Here is a tiny trained network, its code and every weight. The questions are about switching its units off for an input and a class, where a switched-off unit gives its printed mean instead of its output.

import numpy as np


def w(rows, s, z=0):
    codes = np.array(rows[::2]) - 128.0
    scale = np.full(codes.shape[1], s)
    scale[-1] = z or s
    return codes * scale


def norm(h):
    return h / np.sqrt((h * h).mean(-1, keepdims=True) + 1e-5)


def f(y):
    return np.maximum(y, 0)


def log_softmax(a):
    a = a - a.max(-1, keepdims=True)
    return a - np.log(np.exp(a).sum(-1, keepdims=True))


def net(x, mask):
    res = np.array(x, float).reshape(1, 6) / 4 @ E
    u = 0
    for l in range(3):
        y = f(norm(res) @ A[l][:, :-1].T + A[l][:, -1])
        res = res + np.where(mask[u : u + 10], y, B[l][:, -1]) @ B[l][:, :-1]
        u += 10
    return log_softmax(norm(res)[-1] @ U[:, :-1].T + U[:, -1])


A, B = {}, {}
E = w([
[125,143,122],'x0',
[141,154,112],'x1',
[167,170,119],'x2',
[153,157,120],'x3',
[3,141,67],'x4',
[142,45,48],'x5',
],0.0065)
A[0] = w([
[79,220,186,74],'L0N1',
[92,41,173,134],'L0N2',
[91,49,155,152],'L0N3',
[196,144,157,151],'L0N4',
[2,119,98,188],'L0N5',
[144,250,133,85],'L0N6',
[172,54,191,143],'L0N7',
[173,217,159,147],'L0N8',
[247,89,133,254],'L0N9',
[171,69,66,174],'L0N10',
],0.0078,0.0016)
B[0] = w([
[172,140,163,211],'L0N1',
[236,223,201,174],'L0N2',
[166,96,107,176],'L0N3',
[51,141,97,193],'L0N4',
[135,103,133,253],'L0N5',
[161,143,186,209],'L0N6',
[79,154,121,189],'L0N7',
[179,5,162,212],'L0N8',
[39,106,98,238],'L0N9',
[190,73,254,201],'L0N10',
],0.0062,0.005)
A[1] = w([
[31,167,191,113],'L1N1',
[21,88,101,74],'L1N2',
[136,1,23,153],'L1N3',
[100,203,105,34],'L1N4',
[181,88,209,80],'L1N5',
[139,121,92,228],'L1N6',
[145,66,188,206],'L1N7',
[146,155,154,6],'L1N8',
[91,129,128,166],'L1N9',
[205,149,102,56],'L1N10',
],0.009,0.0015)
B[1] = w([
[239,94,106,197],'L1N1',
[130,100,44,184],'L1N2',
[179,152,219,247],'L1N3',
[30,175,84,142],'L1N4',
[59,144,45,255],'L1N5',
[231,138,195,149],'L1N6',
[225,172,3,253],'L1N7',
[127,114,124,149],'L1N8',
[130,138,72,149],'L1N9',
[174,135,63,144],'L1N10',
],0.0059,0.0061)
A[2] = w([
[55,154,101,123],'L2N1',
[206,137,78,155],'L2N2',
[152,150,64,65],'L2N3',
[208,114,146,116],'L2N4',
[115,165,126,136],'L2N5',
[120,90,166,98],'L2N6',
[122,154,122,108],'L2N7',
[154,102,132,82],'L2N8',
[133,213,246,254],'L2N9',
[106,164,108,121],'L2N10',
],0.014,0.00098)
B[2] = w([
[122,80,188,137],'L2N1',
[165,130,65,247],'L2N2',
[84,111,137,184],'L2N3',
[153,117,123,219],'L2N4',
[104,253,179,136],'L2N5',
[104,147,181,131],'L2N6',
[66,145,98,135],'L2N7',
[217,151,165,156],'L2N8',
[94,104,166,174],'L2N9',
[134,141,164,136],'L2N10',
],0.0063,0.013)
U = w([
[142,157,127,127],'0',
[153,93,245,183],'1',
[109,179,96,129],'2',
[120,134,139,141],'3',
[60,109,128,208],'4',
[137,129,142,3],'5',
],0.012,0.0038)

Each question gives the input, the list of numbers given to net, and the class t.
The units are the neurons (one row each of A and B). Each row of codes is followed by its name. A weight is (code - 128) times the scale printed after its matrix; where a second scale follows, it is the last column's (A, B and U).
mask holds one flag per neuron, layer by layer. A switched-off neuron (its flag False) gives its mean, the last column of its row in B, instead of its output. The means were averaged over made-up inputs and are rounded, as every weight is.
A unit's drop is (log p(t) with every unit on - log p(t) with that unit switched off) / (log p(t) with every unit on - log p(t) with every unit switched off).
The circuit of an input: a set's keep is (log p(t) with only the set's units on - log p(t) with every unit switched off) / (log p(t) with every unit on - log p(t) with every unit switched off). Starting from the 12 units with the biggest drops (on a tie, the unit counted first), units are removed one at a time, each time the one whose removal leaves the highest keep (on an exact tie, the one counted first), for as long as the keep stays at least 0.8.
circuit, biggest first: the units of the circuit, biggest drop first
most important unit: the unit with the biggest drop
k most important neurons: the k neurons with the biggest drops, biggest first
k most important neurons of layer l: the k neurons of layer l with the biggest drops, biggest first
drop of u: that unit's drop, to one decimal
input [-4,0,-3,2,4,5], class 1: most important unit -> L1N3
input [-5,4,-6,-6,8,8], class 1: circuit, biggest first -> (L1N3 L1N5 L1N7 L2N2)
input [-7,4,6,-6,5,7], class 1: circuit, biggest first -> (L1N3 L1N5 L1N7)
input [3,2,-2,1,4,-7], class 1: circuit, biggest first -> (L1N7 L2N9)
input [-8,0,-4,-1,-2,-3], class 2: 2 most important neurons -> (L1N3 L1N5)
input [6,-4,4,-6,6,7], class 1: circuit, biggest first -> (L1N3 L1N5 L1N7)
input [-2,-4,-5,-4,7,8], class 1: 2 most important neurons of layer 1 -> (L1N3 L1N5)
input [-2,1,3,-5,7,-7], class 1: 2 most important neurons of layer 1 -> (L1N7 L1N5)
input [6,-8,3,6,8,-8], class 1: 2 most important neurons -> (L1N7 L2N9)
input [-8,6,5,7,5,-8], class 1: 2 most important neurons of layer 0 -> (L0N8 L0N6)
input [-3,8,6,3,4,8], class 1: 3 most important neurons of layer 1 -> (L1N3 L1N7 L1N5)
input [4,2,4,0,5,-6], class 1: 2 most important neurons of layer 2 -> (L2N9 L2N2)
input [-8,-4,-8,6,-4,-1], class 2: drop of L1N5 -> 0.1
input [6,2,-7,4,0,8], class 1: drop of L2N2 -> 0.0
input [-7,-1,1,-5,-4,0], class 2: drop of L0N2 -> 0.1
input [8,-6,-3,1,-7,-4], class 2: drop of L1N5 -> 0.2
input [-5,-5,-8,-8,1,-2], class 0: most important neuron -> (L0N2)
